How the items are linked:
* | ξ β
x626 | x253 x431
x661 | x932 x187
x472 | x449 x353
x869 | x21 x729
x431 | x580 x626
x522 | x366 x523
x633 | x772 x951
x740 | x915 x388
x102 | x895 x43
x214 | x187 x932
x131 | x43 x895
x123 | x523 x366
x580 | x119 x350
x729 | x123 x869
x966 | x782 x918
x153 | x223 x436
x388 | x889 x740
x353 | x64 x472
x175 | x675 x379
x895 | x713 x131
x64 | x214 x18
x675 | x131 x713
x43 | x78 x102
x78 | x951 x772
x449 | x633 x571
x571 | x353 x449
x366 | x869 x123
x775 | x436 x223
x119 | x918 x782
x951 | x571 x633
x932 | x18 x214
x223 | x217 x775
x950 | x153 x700
x700 | x175 x950
x772 | x102 x78
x253 | x740 x889
x523 | x640 x522
x889 | x431 x253
x18 | x472 x64
x782 | x350 x119
x21 | x388 x915
x217 | x522 x640
x436 | x700 x153
x187 | x966 x661
x640 | x775 x217
x350 | x626 x580
x918 | x661 x966
x915 | x729 x21
x713 | x379 x675
x379 | x950 x175

The rows follow the links: the fewer symbols apart two items are, the more alike their rows tend to be.

Each row is also shifted at random along 3 hidden directions that mean nothing.

The rows of 50 items, shuffled:
Each row stands for one item.
row 1: 148	369	-219	-13	-6	-478	89	-46	-146	10	-332	186	-156	-316	-457	-186	179	-32	155	39	113	16	-240	-579	-153	-451	353	-195	120
row 2: -451	-368	-31	-254	88	440	-148	380	263	45	-104	87	-160	278	242	16	-139	65	-49	223	236	-260	225	511	323	113	-498	533	-227
row 3: 320	213	-284	-378	336	-152	81	-82	94	-41	-364	260	-270	-145	-678	-131	330	159	430	-203	446	111	-87	-145	-264	-518	313	261	-251
row 4: -868	-349	280	231	-370	58	-164	24	1	223	209	-102	572	143	523	225	-372	-300	-204	387	-409	-184	306	164	250	427	-338	-9	44
row 5: 25	199	13	362	-213	-455	-44	-331	-478	392	-188	-210	386	-137	-166	48	168	-591	145	54	-7	164	-287	-191	-235	-42	-466	-301	-35
row 6: 628	-160	-194	540	-267	-310	-59	146	-3	-14	-45	-151	-253	35	369	-149	-31	-86	-79	260	-512	-181	-670	237	-155	356	-306	-295	74
row 7: 427	34	-460	343	81	-369	129	-164	-138	128	-347	72	-337	-347	-334	-4	75	-112	297	167	-18	-153	-538	-226	-275	-130	-232	-290	-37
row 8: 400	76	-409	312	-36	-417	5	213	-100	85	-212	23	-585	-319	75	-381	141	179	-24	508	-395	-220	-649	-150	-53	-12	9	-139	210
row 9: 562	216	57	440	-164	-444	-54	-506	-411	341	-219	59	554	-103	-345	224	0	-748	183	282	282	-26	287	-437	-128	-121	-433	-381	-42
row 10: -204	-72	-121	-289	209	-157	21	-237	1	-162	-269	542	-394	-146	-390	387	36	110	165	-113	169	-80	-143	65	-371	-326	400	202	-173
row 11: -163	76	250	-312	157	244	20	-51	-19	-275	-19	359	158	106	-397	165	-188	-15	-63	-234	422	-18	391	-328	115	-227	480	-118	-3
row 12: 728	-500	256	43	-239	307	-187	216	50	9	100	143	420	326	191	314	-312	-188	-365	65	-6	-64	405	444	157	184	-212	154	-208
row 13: -190	-129	-264	252	-314	-173	79	458	-4	-117	-119	137	-385	-157	290	-291	-251	224	-459	453	-648	-446	-292	-4	129	143	126	-169	143
row 14: -296	-43	272	-312	147	479	-91	119	384	-219	515	-311	47	284	430	-195	-247	371	-249	-423	-106	198	311	395	234	287	264	131	101
row 15: -184	-319	-62	449	-271	-100	79	233	29	208	34	-145	-79	150	373	-157	-176	-193	-154	658	-300	-370	-80	145	384	255	-693	-148	4
row 16: -328	-87	-94	-167	-81	66	-59	613	362	-259	-10	137	-203	-42	431	-234	-46	444	-353	114	-347	-306	-112	256	123	41	456	188	-1
row 17: 976	201	-220	502	-269	-596	-11	-271	-377	108	-121	-142	126	-41	-86	-24	148	-389	22	207	-280	117	-514	-289	-218	158	-295	-437	-5
row 18: 973	-113	355	-369	340	363	-209	-351	49	-82	209	129	-24	75	-15	363	5	175	59	-748	251	276	345	443	-248	29	481	308	-169
row 19: 252	-384	326	-119	88	293	-146	27	116	65	-13	313	222	354	-305	388	-35	-281	139	-160	671	129	459	240	-1	-115	-411	445	-443
row 20: -5	-243	185	-169	-70	261	12	252	244	-361	18	563	-77	99	-75	227	-345	149	-428	131	-123	-382	209	-69	85	-49	650	-57	-36
row 21: 217	-16	-167	-173	169	-53	42	-199	164	142	-310	-55	-352	179	-336	28	628	144	632	-325	496	315	-195	216	-359	-183	-426	478	-410
row 22: -233	-70	165	22	-222	260	11	122	-44	229	266	-359	233	182	643	-137	-150	26	-186	-146	-278	147	173	554	99	381	-138	264	38
row 23: -820	28	-162	328	-327	-373	-71	-168	-250	64	-37	-198	-310	-99	442	-54	320	2	120	-105	-626	140	-839	331	-548	507	-343	-157	125
row 24: 419	-190	292	-222	135	548	-66	131	75	-109	301	-63	250	265	305	159	-337	133	-312	-94	12	35	444	75	181	65	267	-6	55
row 25: -236	445	-259	95	-14	-357	100	148	10	-66	-49	-305	-16	5	39	-569	353	235	73	-16	-295	214	-269	-524	-29	-142	298	-137	338
row 26: -609	45	-264	21	-87	-103	-40	486	206	156	-132	-254	-297	-94	422	-613	215	279	-22	328	-288	-125	-291	101	221	-30	-83	202	62
row 27: 539	68	4	-100	49	190	-39	333	202	-254	362	-367	-186	134	403	-265	-286	411	-294	-220	-331	57	22	-80	147	249	434	-169	362
row 28: 466	419	-176	93	115	-102	21	-304	-200	139	248	-666	-220	-226	261	-275	310	311	136	-465	-379	401	-435	-59	-285	239	363	-289	367
row 29: 186	-394	44	-273	243	351	91	285	286	232	-199	389	4	144	-297	265	-133	-199	73	320	617	-231	549	63	530	-268	-214	445	-473
row 30: 10	-137	-139	138	47	-42	72	-258	-265	151	-289	306	-23	9	-474	370	-107	-371	321	216	428	-120	-88	-144	-74	-168	-505	-98	-321
row 31: -262	-255	409	-160	120	441	87	-304	20	-181	296	86	162	140	198	573	-322	90	-207	-329	-101	152	359	271	-130	314	321	45	12
row 32: -539	-105	79	-414	51	330	-7	633	570	-323	130	65	-256	145	221	-133	-70	356	-197	-250	-33	-126	29	526	39	8	588	596	-83
row 33: -59	28	212	-52	89	-163	80	-605	-294	-15	-2	74	168	-84	-102	495	124	-178	239	-417	-23	257	-129	135	-549	40	239	-122	-31
row 34: -615	372	46	179	118	-118	49	-535	-266	304	30	-365	530	-130	-501	-289	43	-360	219	156	420	212	564	-896	417	-336	-325	-359	168
row 35: -306	-369	200	-126	-63	346	-136	-26	89	-57	35	308	222	299	128	507	-165	-165	-12	-268	208	-14	152	538	-97	182	-296	433	-341
row 36: -977	406	177	81	-45	-216	-59	-849	-366	-75	-15	225	33	-245	-451	322	-181	-153	-43	-155	-93	-20	-79	-626	-332	-63	387	-617	359
row 37: -981	-26	245	-6	10	92	25	-760	-488	76	123	259	240	-226	-99	763	-138	-372	-73	-417	-187	182	120	145	-381	212	177	-58	64
row 38: 247	-162	14	-141	80	7	-15	-284	-55	-271	-214	415	-159	0	-453	722	11	-135	157	-424	180	39	-209	296	-534	44	-104	108	-300
row 39: -238	412	-184	-94	25	-443	-9	55	-131	83	-139	-113	-31	-78	-200	-387	341	112	250	119	166	199	-100	-514	14	-303	84	-171	176
row 40: -143	-375	-59	-137	-52	407	11	207	250	-87	-56	447	-150	41	13	257	-273	-16	-109	240	112	-349	205	247	256	-66	-179	298	-257
row 41: -176	-132	-40	-267	221	186	103	21	30	23	-157	609	-40	-51	-354	300	-139	-208	9	425	586	-352	438	-161	291	-420	9	305	-359
row 42: 809	282	-7	276	-68	-21	40	381	39	22	200	-269	338	132	116	-528	-209	-15	-378	396	-124	-80	218	-579	522	104	152	-302	359
row 43: -182	-28	84	258	-68	22	-80	-91	-145	283	288	-465	227	8	593	-174	-15	-78	-132	164	-403	191	110	146	173	354	-145	-98	264
row 44: 427	-69	146	-9	-50	151	160	-17	39	-491	127	624	-8	-57	-412	508	-566	-22	-576	24	-155	-368	32	-325	-246	-9	812	-395	133
row 45: 140	179	-112	162	-61	-104	-47	-144	-118	227	208	-687	221	-126	459	-387	208	27	-59	6	-275	261	100	17	85	175	-130	-206	347
row 46: -469	211	146	-305	132	129	22	-384	91	-318	28	151	-33	-63	-383	303	-33	135	93	-579	239	226	-82	-245	-314	-168	535	-13	209
row 47: -323	65	-351	272	42	-431	75	-41	-236	189	-274	-112	-317	-255	-94	-320	269	88	201	350	-69	-118	-329	-193	-85	-41	-475	-47	67
row 48: 1238	432	-56	-145	335	-202	-72	-134	-99	134	54	-576	62	-193	-215	-391	376	156	296	-358	220	448	114	-300	17	-239	40	-65	226
row 49: 570	250	-128	-80	61	-81	1	394	297	-29	164	-590	-174	73	119	-880	389	532	-19	-210	-2	255	-154	-198	93	-78	278	-81	271
row 50: -61	-319	-119	383	-230	61	-26	255	152	-153	122	244	-367	58	377	130	-353	36	-347	373	-440	-365	-353	399	124	477	-247	-192	68

Some items, each with its row:
x571 row 33
x740 row 29
x633 row 12
x729 row 10
x431 row 46
x21 row 20
x522 row 13
x640 row 39
x388 row 44
x472 row 22
x43 row 31
x713 row 30
x966 row 6
x580 row 36
x951 row 37
x772 row 35
x915 row 41

Row, symbols taken left to right, then the row they reach:
row 50 ξ: row 2
row 17 β: row 45
row 1 β ξ: row 16
row 5 ξ ξ β: row 28
row 47 ξ ξ: row 26
row 11 β: row 40
row 23 β ξ ξ: row 43
row 49 ξ β β: row 42
row 15 β β β: row 34
row 27 ξ: row 14
row 24 ξ ξ: row 18
row 25 ξ β ξ: row 8

